Below are the code and all the weights of a small trained network. Each question names an input and a class and asks about switching units off, where a switched-off unit gives its printed mean instead of its output.

import numpy as np


def w(rows, s, z=0):
    codes = np.array(rows[::2]) - 128.0
    scale = np.full(codes.shape[1], s)
    scale[-1] = z or s
    return codes * scale


def f(y):
    return y / 2 * (1 + np.tanh(0.7978845608 * (y + 0.044715 * y**3)))


def log_softmax(a):
    a = a - a.max(-1, keepdims=True)
    return a - np.log(np.exp(a).sum(-1, keepdims=True))


def net(x, mask):
    res = np.array(x, float).reshape(1, 7) / 4 @ E
    y = f(res @ A[0][:, :-1].T + A[0][:, -1])
    res = res + np.where(mask, y, B[0][:, -1]) @ B[0][:, :-1]
    return log_softmax(res[-1] @ U[:, :-1].T + U[:, -1])


A, B = {}, {}
E = w([
[202,108,138,66,57,185,126],'x0',
[85,149,169,62,172,216,183],'x1',
[122,144,193,79,189,115,107],'x2',
[184,148,1,138,164,117,121],'x3',
[73,118,109,106,87,90,67],'x4',
[143,62,125,113,166,160,107],'x5',
[73,124,124,79,150,86,166],'x6',
],0.0077)
A[0] = w([
[100,144,177,109,124,86,73,92],'neuron 1',
[105,107,130,137,139,148,107,14],'neuron 2',
[221,126,181,132,244,244,147,187],'neuron 3',
[238,129,27,201,160,75,55,140],'neuron 4',
[138,138,121,132,116,134,116,80],'neuron 5',
[144,147,134,115,145,102,161,5],'neuron 6',
[162,126,108,151,128,100,115,44],'neuron 7',
[160,136,118,122,111,114,138,24],'neuron 8',
[138,114,173,140,153,81,149,28],'neuron 9',
[117,107,159,150,134,105,134,113],'neuron 10',
[121,152,131,123,112,109,111,74],'neuron 11',
[131,138,128,61,139,92,138,46],'neuron 12',
[69,61,80,125,170,141,109,77],'neuron 13',
[110,142,137,128,115,107,115,56],'neuron 14',
[174,124,114,113,95,129,146,95],'neuron 15',
[140,166,97,85,161,133,141,21],'neuron 16',
[103,178,128,103,70,114,99,18],'neuron 17',
[109,71,219,166,168,58,138,127],'neuron 18',
[172,131,94,155,148,95,101,102],'neuron 19',
[117,174,133,138,98,157,137,75],'neuron 20',
[186,151,133,136,176,136,100,77],'neuron 21',
[84,150,225,96,139,73,28,157],'neuron 22',
[138,141,84,8,240,91,146,211],'neuron 23',
[115,139,102,144,135,136,87,158],'neuron 24',
[151,137,160,95,176,199,84,55],'neuron 25',
[120,106,136,142,134,108,152,51],'neuron 26',
[174,133,116,107,92,133,133,103],'neuron 27',
[132,134,90,143,139,120,93,102],'neuron 28',
[130,114,125,137,145,110,171,70],'neuron 29',
[203,90,113,78,82,175,101,103],'neuron 30',
[124,96,217,139,197,85,118,24],'neuron 31',
[186,142,201,202,103,216,218,171],'neuron 32',
[84,65,53,93,171,137,109,83],'neuron 33',
[137,164,133,94,148,106,149,9],'neuron 34',
[112,102,120,137,131,128,153,65],'neuron 35',
[178,124,114,104,84,120,145,153],'neuron 36',
[237,60,121,47,72,172,89,118],'neuron 37',
],0.014,0.0027)
B[0] = w([
[96,132,152,127,139,164,186,159],'neuron 1',
[113,128,118,129,120,118,153,125],'neuron 2',
[68,147,130,65,255,119,167,215],'neuron 3',
[123,57,20,211,53,128,120,252],'neuron 4',
[128,113,141,149,127,125,128,129],'neuron 5',
[142,143,142,162,129,117,119,128],'neuron 6',
[115,124,115,177,126,130,128,149],'neuron 7',
[111,133,138,140,111,138,155,131],'neuron 8',
[167,127,113,134,137,116,144,136],'neuron 9',
[153,132,110,120,135,108,143,137],'neuron 10',
[124,111,130,136,141,147,144,131],'neuron 11',
[159,140,138,148,149,170,139,142],'neuron 12',
[64,133,99,78,106,83,115,153],'neuron 13',
[126,130,127,117,141,135,145,131],'neuron 14',
[122,141,168,122,102,122,142,148],'neuron 15',
[135,173,138,162,164,96,108,144],'neuron 16',
[148,75,121,131,153,176,128,143],'neuron 17',
[195,124,97,85,151,47,154,173],'neuron 18',
[116,110,75,161,107,132,123,168],'neuron 19',
[150,116,148,114,121,136,92,134],'neuron 20',
[138,124,90,85,139,100,106,148],'neuron 21',
[68,113,186,114,142,173,213,195],'neuron 22',
[188,142,125,139,254,185,63,206],'neuron 23',
[109,85,118,136,136,124,135,146],'neuron 24',
[72,173,158,132,116,89,186,164],'neuron 25',
[138,140,125,126,124,100,114,127],'neuron 26',
[126,128,171,118,98,110,132,151],'neuron 27',
[106,113,83,128,108,137,141,152],'neuron 28',
[131,142,134,139,122,104,94,131],'neuron 29',
[165,116,202,83,96,134,135,188],'neuron 30',
[180,80,107,102,124,113,175,162],'neuron 31',
[98,80,106,102,105,226,41,195],'neuron 32',
[66,109,104,94,142,120,93,163],'neuron 33',
[154,138,149,165,135,124,112,134],'neuron 34',
[119,149,109,111,116,113,117,126],'neuron 35',
[132,116,167,108,97,130,138,159],'neuron 36',
[172,99,225,59,82,153,152,215],'neuron 37',
],0.034,0.015)
U = w([
[140,102,188,62,160,136,173,250],'0',
[129,77,77,226,52,96,143,91],'1',
[157,93,177,139,31,149,96,131],'2',
[74,164,157,117,186,172,92,48],'3',
[238,189,124,183,181,106,109,98],'4',
[148,188,144,123,104,2,154,103],'5',
[104,109,50,133,171,89,89,204],'6',
[98,146,169,120,122,48,208,3],'7',
],0.0059,0.0051)

Each question gives the input, the list of numbers given to net, and the class t.
The units are the neurons (one row each of A and B). Each row of codes is followed by its name. A weight is (code - 128) times the scale printed after its matrix; where a second scale follows, it is the last column's (A, B and U).
mask holds one flag per neuron, in row order. A switched-off neuron (its flag False) gives its mean, the last column of its row in B, instead of its output. The means were averaged over made-up inputs and are rounded, as every weight is.
A unit's drop is (log p(t) with every unit on - log p(t) with that unit switched off) / (log p(t) with every unit on - log p(t) with every unit switched off).
The circuit of an input: a set's keep is (log p(t) with only the set's units on - log p(t) with every unit switched off) / (log p(t) with every unit on - log p(t) with every unit switched off). Starting from the 12 units with the biggest drops (on a tie, the unit counted first), units are removed one at a time, each time the one whose removal leaves the highest keep (on an exact tie, the one counted first), for as long as the keep stays at least 0.8.
circuit, biggest first: the units of the circuit, biggest drop first
most important unit: the unit with the biggest drop
top k neurons: the k neurons with the biggest drops, biggest first
drop of u: that unit's drop, to one decimal
input [0,3,6,2,0,4,7], class 3: circuit, biggest first : (neuron 23)
input [4,4,4,7,3,-3,1], class 4: circuit, biggest first : (neuron 23; neuron 22)
input [7,-3,7,1,6,-8,-5], class 2: top 3 neurons : (neuron 3; neuron 23; neuron 18)
input [2,-2,3,1,4,8,-6], class 2: circuit, biggest first : (neuron 4; neuron 37)
input [-8,4,-6,-6,-4,2,4], class 6: top 2 neurons : (neuron 37; neuron 30)
input [-5,5,7,4,-4,-2,-1], class 3: top 3 neurons : (neuron 3; neuron 4; neuron 23)
input [-6,-3,5,-4,3,7,-1], class 7: top 2 neurons : (neuron 32; neuron 37)
input [1,-6,-6,-5,8,7,-1], class 2: top 3 neurons : (neuron 3; neuron 37; neuron 23)
input [7,-3,0,-7,-1,-5,1], class 2: top 2 neurons : (neuron 3; neuron 32)
input [-7,5,5,4,2,5,-3], class 3: top 2 neurons : (neuron 4; neuron 23)
input [-8,-7,6,8,5,3,5], class 1: top 3 neurons : (neuron 4; neuron 3; neuron 19)
input [-8,4,-8,-2,2,-2,4], class 6: top 4 neurons : (neuron 37; neuron 30; neuron 22; neuron 25)
input [4,3,0,5,1,0,7], class 4: circuit, biggest first : (neuron 23; neuron 22)
input [-2,-3,3,5,-7,-5,-8], class 1: circuit, biggest first : (neuron 4)
input [-5,0,6,0,-8,8,-6], class 6: top 3 neurons : (neuron 37; neuron 30; neuron 22)
input [-2,-8,7,-4,7,1,-5], class 7: top 2 neurons : (neuron 22; neuron 23)
input [6,-2,0,4,-5,1,-5], class 2: drop of neuron 4 : 1.3
input [3,6,-7,-4,-4,-6,-5], class 3: drop of neuron 32 : 1.0
input [4,-7,-2,-1,2,4,-2], class 2: drop of neuron 17 : 0.0
input [1,0,2,8,4,7,4], class 6: most important unit : neuron 23
